Below is a small trained network, with its code and all its weights. Each question gives an input and a target symbol and asks what happens when units are switched off, that is, made to give their printed mean instead of their output.

import numpy as np


def w(rows, s, z=0):
    codes = np.array(rows[::2]) - 128.0
    scale = np.full(codes.shape[1], s)
    scale[-1] = z or s
    return codes * scale


def f(y):
    return np.maximum(y, 0)


def softmax(a):
    e = np.exp(a - a.max(-1, keepdims=True))
    return e / e.sum(-1, keepdims=True)


def log_softmax(a):
    a = a - a.max(-1, keepdims=True)
    return a - np.log(np.exp(a).sum(-1, keepdims=True))


def net(x, mask):
    ids = ['ΓΣΦΨΩαβηλμπ'.index(c) for c in x.split()]
    T = len(ids)
    res = E[ids] + P[:T]
    u = 0
    for l in range(3):
        r = res
        for j in range(2):
            rows = slice(2 * j, 2 * j + 2)
            q, k, v = (r @ M[l][rows].T for M in (Q, K, V))
            z = softmax(np.where(np.tri(T) > 0, q @ k.T / 2**0.5, -1e9)) @ v
            o = O[l][rows]
            res = res + np.where(mask[u + j], z, o[:, -1]) @ o[:, :-1]
        u += 2
        y = f(res @ A[l][:, :-1].T + A[l][:, -1])
        res = res + np.where(mask[u : u + 12], y, B[l][:, -1]) @ B[l][:, :-1]
        u += 12
    return log_softmax(res[-1] @ U[:, :-1].T + U[:, -1])


Q, K, V, O, A, B = {}, {}, {}, {}, {}, {}
E = w([
[114,135,133,88,80,101,142],'Γ',
[142,166,182,166,121,144,162],'Σ',
[163,90,134,149,72,160,149],'Φ',
[129,156,180,107,161,84,176],'Ψ',
[144,73,103,128,77,92,159],'Ω',
[120,114,137,122,141,177,64],'α',
[104,126,126,111,106,118,146],'β',
[138,124,108,105,109,136,172],'η',
[131,101,154,172,148,76,135],'λ',
[129,82,134,90,103,5,93],'μ',
[109,81,80,102,121,127,164],'π',
],0.017)
P = w([
[48,3,199,147,62,154,205],'0',
[54,51,170,140,101,134,175],'1',
[63,77,161,137,124,131,165],'2',
[75,83,154,129,140,126,158],'3',
[89,94,150,119,157,130,150],'4',
[101,96,149,112,167,127,146],'5',
[111,100,149,103,179,131,141],'6',
[121,102,150,98,191,131,136],'7',
[131,105,150,95,198,129,133],'8',
[139,109,150,93,206,133,129],'9',
[150,99,149,98,212,136,125],'10',
[160,103,147,98,221,132,120],'11',
],0.0056)
Q[0] = w([
[113,92,133,132,140,163,147],'L0H0',
[104,31,255,83,135,152,93],'L0H0',
[144,129,151,109,130,109,79],'L0H1',
[119,122,53,128,169,186,154],'L0H1',
],0.021)
K[0] = w([
[96,129,151,109,125,165,127],'L0H0',
[106,94,159,147,217,253,18],'L0H0',
[121,135,167,122,106,114,98],'L0H1',
[78,91,118,137,172,180,133],'L0H1',
],0.024)
V[0] = w([
[105,133,167,154,162,146,93],'L0H0',
[140,140,163,148,152,110,159],'L0H0',
[170,122,161,93,203,198,2],'L0H1',
[82,159,106,84,156,171,76],'L0H1',
],0.0095)
O[0] = w([
[177,86,60,164,208,133,197,132],'L0H0',
[163,149,167,114,116,112,94,120],'L0H0',
[86,216,76,209,114,3,131,2],'L0H1',
[70,142,69,164,96,87,100,72],'L0H1',
],0.0051,0.0077)
A[0] = w([
[166,178,122,167,140,117,100,6],'L0N0',
[129,130,48,141,152,127,160,119],'L0N1',
[100,109,35,113,149,112,147,137],'L0N2',
[153,201,196,165,200,168,138,170],'L0N3',
[80,82,100,199,53,69,114,207],'L0N4',
[129,211,163,163,181,114,86,177],'L0N5',
[135,85,94,152,125,193,14,99],'L0N6',
[140,86,156,134,133,48,64,81],'L0N7',
[20,85,169,144,142,125,168,125],'L0N8',
[95,212,59,188,206,72,62,106],'L0N9',
[94,131,76,212,31,2,244,26],'L0N10',
[110,85,203,166,176,160,81,94],'L0N11',
],0.0076,0.0013)
B[0] = w([
[108,144,122,112,120,116,140,128],'L0N0',
[141,133,150,108,113,107,94,156],'L0N1',
[186,98,143,139,122,125,134,192],'L0N2',
[114,148,144,152,151,108,166,179],'L0N3',
[79,136,124,108,128,128,179,151],'L0N4',
[163,154,154,150,135,128,109,136],'L0N5',
[69,76,139,143,101,101,162,169],'L0N6',
[127,127,134,148,205,131,131,181],'L0N7',
[142,139,137,86,170,145,96,252],'L0N8',
[202,74,186,130,116,156,39,136],'L0N9',
[3,102,111,137,117,151,177,137],'L0N10',
[82,159,99,146,155,128,146,221],'L0N11',
],0.016,0.0035)
Q[1] = w([
[182,128,90,149,112,116,159],'L1H0',
[90,55,253,107,235,103,189],'L1H0',
[207,231,158,157,36,108,10],'L1H1',
[136,220,150,130,131,114,91],'L1H1',
],0.016)
K[1] = w([
[148,119,158,124,153,143,114],'L1H0',
[104,158,168,177,194,39,210],'L1H0',
[131,107,177,5,161,163,235],'L1H1',
[119,142,195,129,123,158,168],'L1H1',
],0.017)
V[1] = w([
[86,118,207,144,160,63,182],'L1H0',
[205,159,162,175,182,56,164],'L1H0',
[188,122,206,138,131,107,135],'L1H1',
[2,146,5,96,118,108,236],'L1H1',
],0.0095)
O[1] = w([
[85,131,249,168,123,99,91,247],'L1H0',
[140,115,160,254,130,36,170,176],'L1H0',
[120,167,71,124,122,114,113,131],'L1H1',
[209,58,218,138,187,166,167,145],'L1H1',
],0.0063,0.015)
A[1] = w([
[161,220,131,91,118,152,137,87],'L1N0',
[97,121,92,160,77,117,112,128],'L1N1',
[140,142,124,129,123,138,126,81],'L1N2',
[131,162,131,137,138,144,118,51],'L1N3',
[152,67,109,153,141,121,88,86],'L1N4',
[131,134,96,76,140,101,150,65],'L1N5',
[253,124,135,152,130,131,36,4],'L1N6',
[89,176,76,117,87,76,127,73],'L1N7',
[145,83,65,125,98,144,140,114],'L1N8',
[106,167,125,148,157,149,68,176],'L1N9',
[168,99,156,122,73,113,141,181],'L1N10',
[165,159,135,87,32,123,180,48],'L1N11',
],0.012,0.0028)
B[1] = w([
[183,150,161,128,153,150,94,136],'L1N0',
[143,155,170,120,88,123,106,140],'L1N1',
[130,136,124,131,131,116,139,128],'L1N2',
[138,137,101,139,114,126,126,130],'L1N3',
[119,140,137,128,111,113,166,205],'L1N4',
[130,158,103,105,130,107,148,148],'L1N5',
[252,166,116,134,125,94,159,157],'L1N6',
[180,102,172,132,190,159,129,136],'L1N7',
[134,90,112,140,75,137,177,157],'L1N8',
[86,89,100,124,132,151,151,152],'L1N9',
[94,124,144,131,156,156,96,254],'L1N10',
[188,121,141,175,77,113,65,140],'L1N11',
],0.019,0.0067)
Q[2] = w([
[82,182,45,78,134,87,91],'L2H0',
[86,109,248,70,70,71,118],'L2H0',
[110,212,15,98,147,147,146],'L2H1',
[116,131,90,46,113,63,93],'L2H1',
],0.016)
K[2] = w([
[69,176,152,4,167,161,93],'L2H0',
[93,196,121,169,220,11,141],'L2H0',
[140,134,140,15,101,250,106],'L2H1',
[176,150,88,76,152,107,99],'L2H1',
],0.015)
V[2] = w([
[115,232,188,85,93,124,204],'L2H0',
[122,70,156,34,132,7,95],'L2H0',
[109,169,139,190,84,157,178],'L2H1',
[117,177,165,58,37,112,128],'L2H1',
],0.013)
O[2] = w([
[77,203,178,23,79,77,107,189],'L2H0',
[142,112,77,189,156,30,2,238],'L2H0',
[117,192,191,130,76,211,138,150],'L2H1',
[141,192,106,69,86,38,132,6],'L2H1',
],0.0061,0.012)
A[2] = w([
[160,145,174,131,127,229,145,176],'L2N0',
[99,62,135,44,168,175,84,148],'L2N1',
[110,180,7,12,236,103,196,252],'L2N2',
[36,166,140,96,89,89,59,141],'L2N3',
[98,85,24,151,72,123,17,111],'L2N4',
[13,50,100,145,155,126,163,183],'L2N5',
[87,77,127,162,62,181,59,180],'L2N6',
[210,155,113,127,42,126,55,86],'L2N7',
[61,161,87,58,3,218,155,225],'L2N8',
[183,98,26,81,4,204,206,164],'L2N9',
[208,141,43,30,70,113,84,45],'L2N10',
[38,8,3,105,44,100,216,48],'L2N11',
],0.0075,0.0028)
B[2] = w([
[134,107,85,138,160,104,126,243],'L2N0',
[107,145,155,194,127,127,130,222],'L2N1',
[154,204,110,98,193,157,48,168],'L2N2',
[161,164,167,104,88,113,114,216],'L2N3',
[157,116,74,107,74,115,119,206],'L2N4',
[112,136,97,107,86,172,101,251],'L2N5',
[87,135,108,143,157,98,143,221],'L2N6',
[96,100,121,183,128,147,147,146],'L2N7',
[156,155,55,137,150,141,199,201],'L2N8',
[112,130,187,103,195,7,113,182],'L2N9',
[155,92,177,172,81,194,121,180],'L2N10',
[100,105,128,37,83,163,169,177],'L2N11',
],0.019,0.012)
U = w([
[174,80,166,123,47,233,117,82],'Γ',
[154,176,96,146,88,180,186,193],'Σ',
[81,120,126,102,178,90,121,2],'Φ',
[74,165,232,124,66,127,101,114],'Ψ',
[128,16,177,88,50,145,175,78],'Ω',
[114,83,126,102,55,222,130,87],'α',
[153,175,128,136,152,203,53,49],'β',
[218,48,191,152,190,137,105,153],'η',
[1,60,172,147,182,218,79,197],'λ',
[143,114,69,131,95,99,60,166],'μ',
[122,80,139,26,151,196,91,125],'π',
],0.0037,0.0053)

Each question gives the input, a string of symbols that net reads in full, and the target symbol t.
The units are the heads (2 rows each of Q, K, V and O) and the neurons (one row each of A and B). Each row of codes is followed by its name. A weight is (code - 128) times the scale printed after its matrix; where a second scale follows, it is the last column's (O, A, B and U).
mask holds one flag per unit, layer by layer, with each layer's heads first. A switched-off unit (its flag False) gives its mean, the last column of its rows in O or B, instead of its output. The means were averaged over made-up inputs and are rounded, as every weight is.
A unit's drop is (log p(t) with every unit on - log p(t) with that unit switched off) / (log p(t) with every unit on - log p(t) with every unit switched off).
The circuit of an input: a set's keep is (log p(t) with only the set's units on - log p(t) with every unit switched off) / (log p(t) with every unit on - log p(t) with every unit switched off). Starting from the 12 units with the biggest drops (on a tie, the unit counted first), units are removed one at a time, each time the one whose removal leaves the highest keep (on an exact tie, the one counted first), for as long as the keep stays at least 0.8.
units of the circuit, in order: the units of the circuit, biggest drop first
unit that matters most: the unit with the biggest drop
k most important neurons: the k neurons with the biggest drops, biggest first
top k neurons in layer l: the k neurons of layer l with the biggest drops, biggest first
input π Ψ π π π Φ Φ, target Ψ: 2 most important neurons => [L0N3, L2N3]
input α Ω π μ Ω, target η: 3 most important neurons => [L0N4, L1N6, L0N6]
input β β Ω π Γ μ π λ π Ω, target λ: unit that matters most => L0N3
input π π Ψ π π Ψ Ψ π μ Ω η, target μ: units of the circuit, in order => [L0N7, L2H0, L2N4, L1H1]
input α β β π π π π λ, target λ: units of the circuit, in order => [L0N11, L2N3, L2N4]
input β Ω Ω Γ π, target π: top 2 neurons in layer 2 => [L2N2, L2N11]
input α π Ψ α Ω π β π β Ω π, target Ψ: 4 most important neurons => [L0N9, L0N6, L0N3, L0N5]
input α λ π π π λ Ω π β α π, target λ: 2 most important neurons => [L0N9, L0N4]
input π Ω β μ π π Σ Σ π π, target Σ: units of the circuit, in order => [L0N3, L2H0, L2N8, L2H1]
input Σ Σ π π Ω, target Σ: units of the circuit, in order => [L2H0, L2N8, L2H1, L0N3]
input μ Ω Ω η, target μ: units of the circuit, in order => [L2H0, L2N4, L0H1, L1H1]
input Ψ μ π π λ π Ω α β π Φ, target λ: units of the circuit, in order => [L2N3, L2N4]
input μ π π Ω π β, target μ: units of the circuit, in order => [L2H0, L2N4, L2H1]
input Ω μ Φ Ψ Ω Ω Γ π μ π μ, target μ: units of the circuit, in order => [L0N7, L2H0, L2N4, L1H1]
input α Ψ Ω π, target λ: 3 most important neurons => [L0N4, L0N9, L0N10]
input π β Ψ β π α Ω Ω Φ π Ω, target η: unit that matters most => L1N6
input Ω Φ Ω, target Ω: 2 most important neurons => [L1N11, L2N11]
input α α Γ β μ α, target η: top 2 neurons in layer 0 => [L0N5, L0N9]
input μ Γ π μ Ω π α, target λ: 2 most important neurons => [L0N4, L0N6]
input β π π μ Ψ Ω Ω Γ Γ, target Ψ: 2 most important neurons => [L0N3, L2N3]
input Σ π π Γ Ψ π π Ψ λ β λ α, target λ: unit that matters most => L2H1
input π π π π π Ω, target Ω: 2 most important neurons => [L1N11, L1N8]
input π Ω Ψ Ψ Ω π μ π Φ π π π, target μ: 2 most important neurons => [L0N7, L2N4]
input Ω β Ψ Γ β Ω α Ψ β, target η: top 2 neurons in layer 0 => [L0N6, L0N11]
input Ω Σ π Ω π α π Γ, target λ: 4 most important neurons => [L0N6, L1N10, L0N2, L2N3]
input Ω β π α π Ω π, target η: top 3 neurons in layer 0 => [L0N6, L0N2, L0N11]
input Γ β π η η π, target π: 3 most important neurons => [L2N2, L2N11, L1N8]
input π Σ π μ π Σ Ω α π α Γ, target Σ: top 2 neurons in layer 0 => [L0N3, L0N9]
input Ω Ψ μ η α β α π π, target μ: unit that matters most => L0H1
